(in the rows, 128 means zero)
Each row of numbers belongs to one of the things below and depends on some of the facts about them. Some rows are named. Which thing is each other row?

Some things and their rows:
bakleklis: [132, 157, 164, 101, 126, 178, 112, 120, 114, 159, 122, 175, 119, 133, 130,
 142, 169, 103, 107, 168,  44,  95, 132, 154, 116,  98,  72,  74, 115, 133,
 105, 145, 131, 133, 141, 111]
trezu: [107, 137, 104, 136, 128, 119, 123, 144, 123, 122, 122,  98, 135, 126, 136,
 101, 133, 131, 106, 105, 121, 147, 123, 124,  92, 158,  86,  95, 123, 154,
 113, 124, 116, 115, 112, 104]
denu: [130, 140, 145, 106, 145, 113, 128, 128, 136, 117, 128, 158, 106, 129, 131,
 117, 149, 139,  65, 111, 109, 111, 114, 146, 105, 189,  71, 105, 142, 141,
 119, 121, 117, 116, 138, 109]
pofiplir: [118, 137, 106, 134, 141, 114, 123, 141, 122, 122, 120,  78, 131, 119, 127,
 101, 143, 139,  92,  95, 142, 150, 120, 125,  90, 169, 100, 102, 103, 145,
 110, 128, 117, 116, 120, 101]
pemom: [150, 128,  91, 150, 113, 127, 120, 140, 140, 109, 123, 115, 131,  99, 124,
 139, 130, 135, 186,  79, 179, 159, 143, 114, 103, 145, 143, 138, 119, 125,
 140, 158, 137, 129, 108, 128]
stoklel: [120, 126, 142, 110, 144, 112, 101, 115, 118, 138, 137, 127, 100, 116, 117,
 103, 134, 160,  97,  92, 159, 109, 116, 170, 115, 180, 128, 116,  98, 111,
 142, 110, 123, 122, 123, 120]
duga: [130, 154,  67, 161, 114, 148, 104, 128,  85, 145, 123, 124, 125, 109, 138,
 135, 138, 101, 123, 154,  79, 122,  96, 128, 116, 103, 157, 104,  88, 148,
 112, 104, 131, 136, 119, 125]
fabor: [ 85, 133, 126, 109, 110, 139, 124, 112, 146, 118, 130, 142, 141, 109, 103,
 103, 113, 149, 168, 120, 176, 140, 149, 145, 122, 147, 122, 104, 145, 120,
 161, 150, 130, 112,  90, 139]
sorok: [129, 127, 110, 147, 134, 110, 126, 109, 138, 125, 132, 145, 104, 119, 147,
 132, 131, 144,  83, 120, 127,  93, 111, 146, 109, 161, 113, 114, 137, 126,
 140,  93, 121, 113, 142, 121]
gazos: [140, 135, 110, 129, 137, 102, 126, 120, 137, 127, 132, 149,  98, 114, 147,
 130, 136, 151,  77, 119, 121, 112, 105, 129, 113, 191, 104, 116, 122, 135,
 145, 101, 117, 113, 140, 125]
flevil: [129, 135, 121, 141, 129, 113, 128, 108, 133, 109, 133,  81, 127,  94, 102,
  89, 143, 137, 147,  65, 194, 139, 145, 150, 114, 161, 155, 105,  99, 119,
 130, 124, 134, 131, 122, 118]
breklaklal: [135, 134, 123, 113, 132, 135, 114, 132, 143, 144, 133, 121,  95, 106, 139,
 127, 135, 153, 103,  76, 158, 125, 130, 125, 107, 160,  98, 107,  93,  93,
 151, 144, 125, 120, 138, 120]
segrebo: [121, 136, 191,  99, 157, 117, 123, 104, 131, 127, 132, 136, 115, 139, 108,
 100, 156, 147,  85,  93, 127, 110, 138, 170, 105, 163,  82,  84, 145, 127,
 113, 118, 126, 122, 133,  94]
gobuk: [105, 137,  88, 115, 101, 139, 134, 126, 157, 118, 124, 152, 134, 107, 128,
 127, 113, 142, 167, 134, 159, 139, 150, 107, 115, 147, 103,  98, 159, 126,
 163, 148, 125, 105,  99, 135]
maploskin: [121, 122,  92, 152, 119,  98, 133, 138, 145,  99, 119, 131, 141, 114, 134,
 127, 114, 138, 178, 106, 136, 149, 129,  98, 102, 168, 136, 153, 162, 160,
 136, 140, 127, 114, 100, 138]
maduk: [106, 126,  94, 149,  96, 141, 113, 133, 140, 129, 116, 157, 153, 118, 143,
 150, 106, 116, 233, 165,  98, 147, 139,  94, 110,  88, 141, 128, 144, 143,
 136, 161, 133, 126, 100, 146]
drefla: [ 84, 125,  54, 126, 136, 147, 127, 116, 121, 112, 133,  93, 140,  93, 104,
  96, 129, 133, 114,  74, 230, 148, 148, 139,  98, 169, 186, 102, 118, 106,
 112, 128, 132, 121, 142, 107]
bubine: [111, 116,  96, 136, 106, 129, 125, 132, 156, 115, 116, 154, 155, 122, 140,
 129, 109, 136, 207, 116, 143, 162, 152,  97,  98, 128, 103, 131, 167, 140,
 139, 168, 130, 115,  97, 136]

There are 3 kinds of fact about the things: Ψ, π, Σ.
Ψ: points at; π: is of sort; Σ: belongs to class
fesal Ψ maploskin vurun farak drosas plista
kugon Ψ tife troratal muskone nekur graro
klelita Ψ lolok lezis plapi savar nagrokom grikle
flupin Ψ geklo lolok bodul
nuvimo Ψ giflu riklas madrin trasu
telo Ψ trezu giflu mista reboga
zutotre Ψ muskone skobros zavu
maduk Ψ biplik godan
stodum Ψ vurun ganom skobros restozas brigrede brogavu
brelun Ψ drozuk bobreples kleklor
kidriful Ψ gubun ploruskas pofiplir
stabrobra Ψ vurun rotratri skobros
skenem Ψ vopafo fodrik plistul ropak
pufar Ψ rado mista brubik nagrokom
fostobran Ψ geklo bubine biplik
kikim Ψ flestu zomam brubik seplan
baplus Ψ muskone drefla stiplas
teskifles Ψ gobuk lezis godan
braplin Ψ vurun gazos bobavam
pugrabus Ψ rutu tusti muskone muskom bobavam trasu grikle
grudok Ψ denu skobros tagur
futrek Ψ bodul flutrom bibrok
stusado Ψ fluski mukur
taplufo Ψ maploskin ditres godan
todres Ψ fodrik plistul rotratri vofom plista
bruklol Ψ lolok trezu brigrede zavu
tagrok Ψ lepli gubun troratal farak mukur
fluklis Ψ graro segrebo fugeto
rostos Ψ tife vopafo flupu pofiplir ropak brigrede
drolok Ψ tremomos
fekis Ψ britok gubun dise riklas
ploten Ψ sorok ganom gazos satram
sadubem Ψ riklas pofiplir graro
tribres Ψ bifal muskom flevil
kibron Ψ flazasti
pedrem Ψ flestu vopafo skiflan mista plista
fiva Ψ drozuk drosas flegribul brogavu
griplis Ψ trasu
rogefin Ψ breklaklal drozuk troratal vifu pemom flazasti lezis gutipun tremomos stiplas grikle
petrek Ψ geri stoklel sipla flevil
druskin Ψ geklo lolok bodul dise
gosko Ψ breklaklal riklas madrin vogruzel drefla sipla
lifa Ψ skiflan ploruskas lezis
plobrifus Ψ denu segrebo reboga
bakleklis Ψ gridrum drabul fluski leklen fugeto gepak
triklak Ψ lezis fabor
maskem Ψ fluski plapi
duga Ψ troratal stoklel vofom restozas grafluk
[fesal klelita tusti nuvimo zutotre zavu brelun stabrobra pufar fostobran bodul gepak bobavam denu stoklel vifu braplin tife lezis futrek breklaklal stusado rutu todres leklen gubun riklas fluklis segrebo satram gazos tribres sorok restozas biplik sipla brogavu rogefin petrek druskin savar vurun vofom lifa vogruzel drozuk plobrifus bakleklis godan britok triklak muskone] π a
[grafluk pemom flupin maduk stodum kidriful lepli rado maploskin tagrok rostos fekis ploten sadubem pedrem gridrum bubine geklo] π c
[kugon flestu madrin plista drefla grudok giflu bruklol muskom kleklor dise ganom brubik farak] π e
[fabor vopafo bifal kikim baplus ploruskas flupu gobuk grikle drosas reboga flegribul kibron trasu bobreples fluski] π f
[bibrok flutrom pofiplir lolok trezu drabul tremomos ropak gutipun nekur nagrokom duga] π d
[telo skiflan plistul brigrede graro pugrabus seplan tagur fugeto drolok mukur griplis gosko geri stiplas zomam flazasti] π b
[mista skobros skenem teskifles taplufo fodrik ditres plapi fiva troratal flevil maskem rotratri] π g
[fesal kugon pemom flestu flupin tusti nuvimo zutotre maduk stodum brelun kidriful pufar bodul lepli bobavam kikim pofiplir denu plistul vifu ploruskas braplin tife rado graro pugrabus lolok trezu breklaklal drabul maploskin taplufo gobuk fodrik bruklol leklen riklas fugeto drosas kleklor reboga satram ploten gazos plapi kibron restozas mukur troratal biplik sipla rogefin druskin bubine savar brubik vurun lifa vogruzel drozuk bakleklis zomam gutipun britok fluski maskem nagrokom duga] Σ 496
[grafluk telo bifal tremomos rutu todres sorok petrek geri stiplas flazasti rotratri] Σ 108
[klelita mista gepak drefla baplus teskifles futrek giflu muskom ditres rostos drolok tribres brogavu] Σ 550
[fabor stoklel stusado tagrok tagur fluklis sadubem trasu gosko] Σ 916
[bibrok flutrom skobros fostobran seplan flegribul pedrem fiva ganom] Σ 298
[skiflan zavu stabrobra vopafo skenem madrin plista brigrede lezis grudok flupu gubun segrebo grikle fekis gridrum dise griplis ropak vofom bobreples plobrifus farak godan triklak muskone flevil geklo nekur] Σ 361

Name these rows:
No name comes twice in this set of rows, the named rows included.
[114, 154, 106, 120,  95, 157, 133, 115, 125, 117, 120, 196, 147, 121, 124,
 144, 140,  98, 163, 199,  62, 112, 136, 143, 126, 118, 111,  91, 178, 164,
 135, 130, 132, 116, 109, 138]	kikim
[ 92, 145,  49, 153,  96, 149, 121,  96, 115, 134, 129, 137, 138, 104, 138,
 120, 132, 104, 146, 158,  99, 121, 128, 108, 130, 135, 222,  98, 159, 146,
 126, 106, 135, 135, 139, 162]	fiva
[150, 117, 158, 131, 142, 137, 107, 108, 112, 133, 128, 158, 126, 121, 101,
 155, 139, 124, 173, 100, 127, 124, 131, 144, 112, 100, 168, 138, 114, 112,
 126, 141, 145, 145, 132, 125]	griplis
[133, 110, 146, 133, 135, 114, 121, 134, 141, 116, 119, 181, 130, 137, 133,
 146, 134, 141, 149, 132, 106, 132, 122, 112,  95, 163,  96, 139, 185, 154,
 128, 145, 123, 119, 111, 127]	zomam
[111, 145, 138, 113, 116, 154, 113, 117, 129, 163, 123, 197, 121, 131, 153,
 145, 134, 120, 135, 188,  38,  99, 121, 132, 119, 106,  86,  82, 138, 146,
 125, 123, 126, 125, 122, 127]	pufar
[101,  98, 131, 121, 138, 121, 120, 119, 137, 120, 124, 179, 139, 142, 128,
 140, 128, 143, 148, 126, 113, 135, 138,  96,  92, 178, 172, 137, 237, 149,
 114, 135, 124, 121, 130, 128]	seplan
[113, 121, 164, 117, 145, 106, 121, 102, 132, 131, 135, 132, 117, 129, 121,
 113, 131, 151, 105, 100, 139, 112, 135, 148, 110, 158,  97, 105, 132, 114,
 133, 104, 122, 115, 127, 107]	zavu
[123, 136,  76, 134, 110, 110, 143, 124, 141,  96, 130, 153, 124, 104, 115,
 128, 125, 137, 137, 124, 164, 132, 129, 130, 118, 192, 121, 123, 156, 144,
 165, 116, 122, 105, 112, 134]	drosas
[ 72, 119, 106, 130, 124, 121, 137, 102, 152,  96, 128, 108, 151, 127, 122,
  71, 136, 138, 110, 111, 153, 122, 152, 132, 103, 188, 158,  99, 203, 148,
 111, 120, 125, 115, 130, 127]	mista
[157, 116, 172, 109, 145, 135, 121, 149, 135, 107, 117, 152, 124, 136, 107,
 134, 156, 140, 120, 101, 131, 138, 144, 145,  86, 173,  78, 128, 155, 144,
 105, 176, 131, 130, 126, 105]	fugeto
[141, 141,  77, 129, 120, 142, 141, 115, 132,  98, 132, 131, 119,  94, 102,
 126, 146, 128, 120,  99, 191, 130, 150, 153, 110, 162, 127, 111, 122, 116,
 155, 138, 137, 119, 132, 120]	bifal
[133, 143,  90, 135, 115, 142, 109, 117, 122, 168, 131, 163, 107, 111, 150,
 158, 124, 124, 139, 146,  88, 103, 115, 124, 127, 109, 124, 103, 105, 116,
 148, 112, 125, 128, 132, 137]	brelun
[119, 145, 141,  94, 124, 146, 141, 135, 151,  95, 122, 136, 134, 115, 100,
 102, 156, 130, 116, 106, 164, 141, 165, 149, 103, 180,  62,  88, 154, 139,
 136, 167, 129, 110, 112, 105]	fluski
[ 99, 126, 151, 118, 126, 138, 108,  89, 133, 166, 132, 160, 126, 124, 143,
 141, 114, 133, 157, 141,  98, 105, 138, 123, 126,  70, 128,  83, 123,  93,
 143, 112, 128, 127, 124, 130]	triklak
[120, 141, 139, 132, 134, 116, 113,  88, 101, 147, 134, 175, 118, 128, 129,
 140, 132, 121, 119, 162,  62,  87, 108, 152, 134, 116, 143,  98, 132, 136,
 126,  72, 129, 129, 129, 133]	stabrobra

The same things again, as new rows of numbers:
Known rows:
duga: [133, 150, 104, 131, 133, 136, 154, 155, 144,  90, 114, 128, 172, 131, 119,
 106, 120, 160, 147, 136, 138, 124, 140, 138, 134, 118, 129, 130, 132, 117,
 118]
troratal: [128, 130, 141, 120, 110, 159, 134, 129, 119, 132, 145, 117, 137, 116, 115,
 163, 107, 105, 127, 128, 120, 129, 122, 115, 109, 126, 106, 117, 167, 115,
 116]
tagrok: [117, 135, 122, 158, 118, 110, 129, 130, 156, 148, 125, 138, 134, 142, 120,
  62, 133, 157, 138,  93, 121, 135, 112, 140, 135, 118, 144, 109, 132, 134,
 152]
tife: [107, 133, 114, 116, 115, 136, 121, 128, 111, 132, 151, 119, 109, 124, 144,
 139, 143, 107, 128, 119, 134, 143, 142, 119, 120, 140, 137, 135, 133, 143,
 132]
braplin: [110, 150, 108, 155, 125, 136, 127, 159, 129, 112, 155, 128, 121, 123, 128,
 106, 142, 163, 128,  99, 140, 142, 136, 121, 146, 141, 160, 114, 121, 135,
 146]
bobavam: [109, 134, 123, 127,  97, 149, 115, 139, 113, 140, 178, 125, 120, 120, 128,
 143, 126, 109, 122, 117, 120, 134, 127, 117, 127, 144, 121, 125, 135, 126,
 139]
bruklol: [138, 120, 107, 137, 106, 134, 133, 137, 155, 102, 111, 123, 135, 113, 120,
  92, 110, 154, 104, 126, 136, 129, 134, 129, 135, 130, 127, 132, 119, 136,
 129]
zavu: [120, 135, 130, 120, 129, 117, 125, 113, 112, 152, 155, 108, 119, 140, 139,
 136, 153, 104, 137, 124, 116, 126, 116, 133, 126, 146, 137, 122, 121, 115,
 122]
flestu: [134, 104, 122, 115, 110, 136, 115, 115, 130,  99, 114, 120, 112, 110, 133,
 120, 117, 109,  93, 138, 127, 126, 131, 111, 132, 144, 106, 140, 131, 117,
 104]
gridrum: [120, 116, 125, 129, 129, 117, 123, 115, 115, 155, 111, 129, 108, 134, 137,
 128, 144, 116, 127, 125, 126, 130, 118, 142, 119, 129, 139, 139, 114, 144,
 131]
ropak: [129, 123, 141, 104, 139, 130, 141, 112, 109, 113, 105, 120, 147, 129, 135,
 135, 148, 110, 143, 146, 103, 118, 114, 133, 122, 145, 114, 134, 122,  99,
  93]
baplus: [141, 127, 138, 136, 145, 142, 138, 166, 134, 115,  87, 156, 159, 133, 105,
 115, 113, 179, 158, 153, 138, 118, 132, 147, 126, 109, 122, 120, 122, 113,
 138]
vopafo: [135,  99, 156, 100, 121, 139, 134, 113, 104, 118, 102, 138, 139, 133, 136,
 124, 133, 115, 124, 136,  93, 126, 109, 122, 124, 149, 100, 134, 128,  95,
  75]
flutrom: [139, 107, 156, 123, 133, 126, 146,  91, 127, 139,  97, 135, 124, 138, 120,
 128, 119, 117, 118, 133, 104, 118, 121, 122, 116, 120, 103, 127, 137, 125,
 109]
mista: [123, 125, 155, 121, 153, 139, 130, 118, 116, 120, 119, 118, 120, 107, 148,
 155, 133, 111, 117, 133, 118, 132, 114,  96, 132, 140, 128, 107, 130, 114,
 107]
klelita: [150, 151, 110, 156, 137, 125, 136, 119, 151, 164, 128, 118, 131, 124, 134,
 108, 125, 154, 124, 117, 148, 132, 129, 144, 151, 114, 159, 116, 102, 143,
 152]
stabrobra: [ 98, 139, 119, 143, 131, 126, 145, 148, 124, 121, 135, 129, 128, 129, 133,
  90, 161, 156, 134, 106, 120, 144, 110, 134, 147, 154, 173, 108, 109, 124,
 142]
flevil: [118, 144, 139, 127, 143, 139, 139, 124, 121, 141, 130, 111, 157, 140, 115,
 159, 138, 109, 152, 148, 121, 123, 109, 146, 111, 122, 128, 120, 151, 109,
 120]

Rows to name:
No name comes twice in this set of rows, the named rows included.
[110, 151, 114, 145, 141, 140, 171, 125, 136, 124,  87, 120, 146, 121, 147,
  99, 154, 150, 123, 119, 123, 139, 115, 129, 127, 141, 155, 112, 125, 131,
 112]	skenem
[128, 154, 105, 167, 134, 126, 128, 173, 150, 137, 142, 140, 130, 128, 109,
 115, 121, 178, 129, 111, 154, 132, 145, 140, 139, 106, 158, 111, 120, 156,
 174]	rogefin
[156, 126, 131, 126, 117, 147, 130, 142, 135, 122, 108, 159, 154, 127, 105,
 122,  90, 159, 133, 139, 137, 130, 144, 136, 118, 105, 103, 132, 143, 131,
 118]	kibron
[128, 125, 141, 154, 135, 104, 134, 161, 157, 120,  99, 158, 139, 154, 102,
  77, 129, 174, 162, 125, 134, 118, 113, 150, 122,  97, 124, 109, 138, 136,
 153]	gosko
[109, 144, 106, 146, 132, 129, 143, 123, 133, 155, 117, 131, 120, 132, 144,
  95, 157, 146, 123, 108, 125, 143, 122, 138, 130, 135, 162, 123, 109, 145,
 142]	plobrifus
[150, 148, 124, 152, 159, 138, 153, 121, 151, 147, 108, 109, 151, 122, 128,
 131, 124, 147, 131, 133, 147, 131, 125, 131, 139, 105, 142, 114, 121, 128,
 130]	teskifles
[122, 140, 123, 148, 141, 106, 153,  93, 135, 159, 108, 137, 103, 133, 130,
 104, 147, 147, 115, 107, 133, 129, 139, 131, 126, 117, 152, 122, 118, 163,
 152]	fostobran
[122, 132, 135, 119, 126, 132, 122, 120, 107, 149, 168, 108, 124, 146, 124,
 148, 145,  93, 154, 138, 126, 124, 112, 149, 122, 141, 134, 125, 139, 114,
 136]	muskone
[143, 142, 113, 151, 127, 151, 151, 127, 147, 131, 115, 124, 148, 112, 132,
 110, 112, 155, 102, 118, 129, 140, 131, 108, 134, 115, 134, 112, 136, 135,
 121]	taplufo
[151, 131, 138, 123, 144, 132, 128, 106, 139, 143, 124, 108, 131, 117, 127,
 168, 116, 106, 119, 135, 135, 130, 137, 101, 123,  98, 121, 127, 143, 131,
 113]	plapi
[146,  98, 162, 112, 130, 118, 125, 106, 135, 142,  89, 145, 141, 145, 123,
 110, 111, 130, 142, 125, 105, 116, 106, 123, 110, 105,  91, 117, 152, 120,
 109]	fabor
[124, 111, 135, 102, 130, 132, 147, 123, 112, 113,  77, 134, 144, 128, 132,
 125, 137, 126, 145, 146, 109, 127, 124, 136, 111, 141, 109, 138, 120, 116,
  94]	flupu
[103, 128, 153, 124, 146, 140, 146, 123, 105, 101, 127, 125, 121, 132, 124,
 141, 152, 106, 136, 136,  95, 120, 115, 117, 121, 152, 130, 109, 154, 111,
 100]	skobros
[115, 111, 131, 109, 129, 126, 111, 142, 118,  83, 121, 137, 110, 119, 135,
 135, 134, 124, 119, 137, 117, 133, 135, 110, 138, 154, 119, 134, 128, 109,
 102]	plistul

